Input: [  0.19  11.07 -11.19  -4.08]
Output: 11.07, -11.19

Input:
[[-0.397 -1.751  0.910  1.275 -1.416 -1.332]
 [ 1.543 -0.629  1.710  1.549 -0.858  1.277]
 [ 1.736  1.033 -0.576 -1.501 -0.242  1.478]]
Output: 1.736, -1.751

Input: [ 151.9    9.3 -170.3 -104.8   84.2    4.7  -93.7]
Output: 151.9, -170.3

Input:
[[ 175.57  202.34 -105.37 -118.75  -95.69]
 [ 174.15  112.34 -163.31   28.77 -176.42]]
Output: 202.34, -176.42

Input:
[[ 0.944  1.514 -0.196 -1.460  1.833]
 [ 0.975  1.384 -0.103 -1.475  1.638]
 [ 1.000  1.357 -0.266 -1.392  1.503]]
Output: 1.833, -1.475

Input: [-0.049  0.038 -0.099  0.138  0.081]
Output: 0.138, -0.099

Input: [  81.96 -100.87  166.47  157.79  -61.96   -7.32]
Output: 166.47, -100.87

Input:
[[ -38.6 -119.9   46.8  -36.0  119.0]
 [ -39.1  -88.3   44.6  -68.1  157.1]
 [-119.2   33.9  122.7 -215.0  212.7]]
Output: 212.7, -215.0
---
[[2453, 6721, 6716, 3272],
 [4906, 5097, 1339, 1785],
 [7925, 1549, 7267, 3327]] --> 1339

[7, 4, 6, 0] --> 0

[[203, 734, 225, 385, 464, -274],
 [-329, 8, -740, -23, 332, 825],
 [-508, -949, -425, -518, -363, 370]] --> -949

[62, 142, 34, 220, 235, 92] --> 34

[685, 924, 197, 484] --> 197

[7, 75, 11, 23] --> 7

[[2409, 4765, 6812, 9081, 1130, 8685],
 [6453, 4477, 5961, 4940, 5026, 5646]] --> 1130
---
[-35 -18 -31 -40 -86 -10 -48] value -35

[  34   10  -68   19   24   70 -101] value 19

[-11  72  36 -27  -4  25  -8] value -4

[-42  91  54  43 -61] value 43

[[-29 -24  40  77  62  -3 -11]
 [-49  67  23   1 -54 -17 -82]
 [ -9  -6 -45 -23 -29  17 -59]] value -11

[-81 -36  98  15  40 -16 -84] value -16

[[ 92 -43  31 -12  50]
 [ -9   1  -1   2  -5]
 [ -6  -6   0  24  17]] value 0

[ 22 -82  66 -58  26] value 22
---
[  1  -9 -13  -1   7  80] → 80
[-68 -27 -88  11 -43] → -43
[-66 -40 -80 -87  18  68] → 68
[ 73 -27 -99 -13] → -13
[  7  87  61 -12 -32 -34 -53] → -53
[ -6  73  23 -90  33  16  20] → 20
[-84 -44  -1 -37] → -37
[ 72  30 -36 -11  48 -37] → -37
---
[[-75 -40  30  26 -26]
 [ 80  11 -36 -88 -45]
 [ -4 -80  -2  56  23]] ==> -2

[[-47  26 -28  65  31  -9   2]
 [ 10  40 -30 -27 -13  78  -9]] ==> -30

[[ 29   0 -13 -39 -12]
 [  9 -53 -92   3 -28]
 [-32 -53  74 -14  18]] ==> 74

[-36 -28  -3  80  26  13  31] ==> -3

[[ 11 -16 -34  25]
 [ 81 -37 -55  34]
 [ 46 -50 -43 -19]] ==> -43

[-94 -45 -14  93  13  28] ==> -14

[[  3 -54 -63 -16  83]
 [ 70 -10   4  27  -2]] ==> 4

[ 80  -6   1 -35 -20] ==> 1

[[-60  55 -73  44  10]
 [-65  14 -33  28 -22]
 [-30   2 -79   0  47]] ==> -79
---
Q: (10.206, 0.849, -16.743, 14.780, -0.638, -19.612)
A: 14.780
Q: (-60.7, -67.7, -46.0, -109.3, 104.6)
A: -46.0
Q: (-0.057, -0.015, -0.117, 0.058, -0.002, 0.184, 0.046)
A: -0.002
Q: (1.6, -0.2, 0.6, -1.5, 1.4, 0.2)
A: -1.5
Q: (-0.120, 0.124, 0.063, -0.087, 0.085, 0.134)
A: -0.087
Q: (-49.4, 64.2, 55.6, 141.2, -110.5)
A: 55.6
Q: (-0.84, -1.63, 1.29, -0.66, 0.31, -0.20, -0.28)
A: 0.31
Q: (-9.3, -0.5, -18.7, -5.6, -5.8, 16.3, -9.5)
A: -5.8
Q: (-197.26, -153.38, -91.58, 128.34, -71.06, 31.28, -35.74)
A: -71.06
Q: (52.3, -112.0, 156.9, 150.3)
A: -112.0
---
-20,-31,32,-75,-59 ==> -31

-5,-85,-4,1,-52,-11 ==> -5

-20,-35,97,-27,32,-3 ==> -3

13,23,-28,2
-32,-38,61,-68
-22,7,74,37
==> 37

15,21,-4,-24
-41,-25,78,-24
==> 15

-45,9,45,-11,-93
46,-15,-10,33,-50
==> 33

-7,8,-1,-4,-45,40
-20,-24,27,-2,43,-46
93,-23,-64,3,-30,47
==> 43
---
array([[ 63,  85, -17,  58, -57,  68,  24],
       [ 98,  55,   1,  75, -31,  73, -32]]) value 98

array([[-25,  16,  87, -71,  90],
       [-46,  24,  69,  13,   1]]) value -46

array([[-26, -20,  -9, -22],
       [ 41,  34, -80,  16]]) value 41

array([[ 11, -48, -39, -16, -69,  12, -91],
       [ 25,   1,   1,  -2,   6,  49, -43]]) value 25

array([[ 52, -19,  73, -94, -22],
       [-89,  80,  36,  15,  11]]) value -89

array([[ 75, -41, -85, 100, -71, -11],
       [ 44, -39,  -2, -32, -23, -11]]) value 44
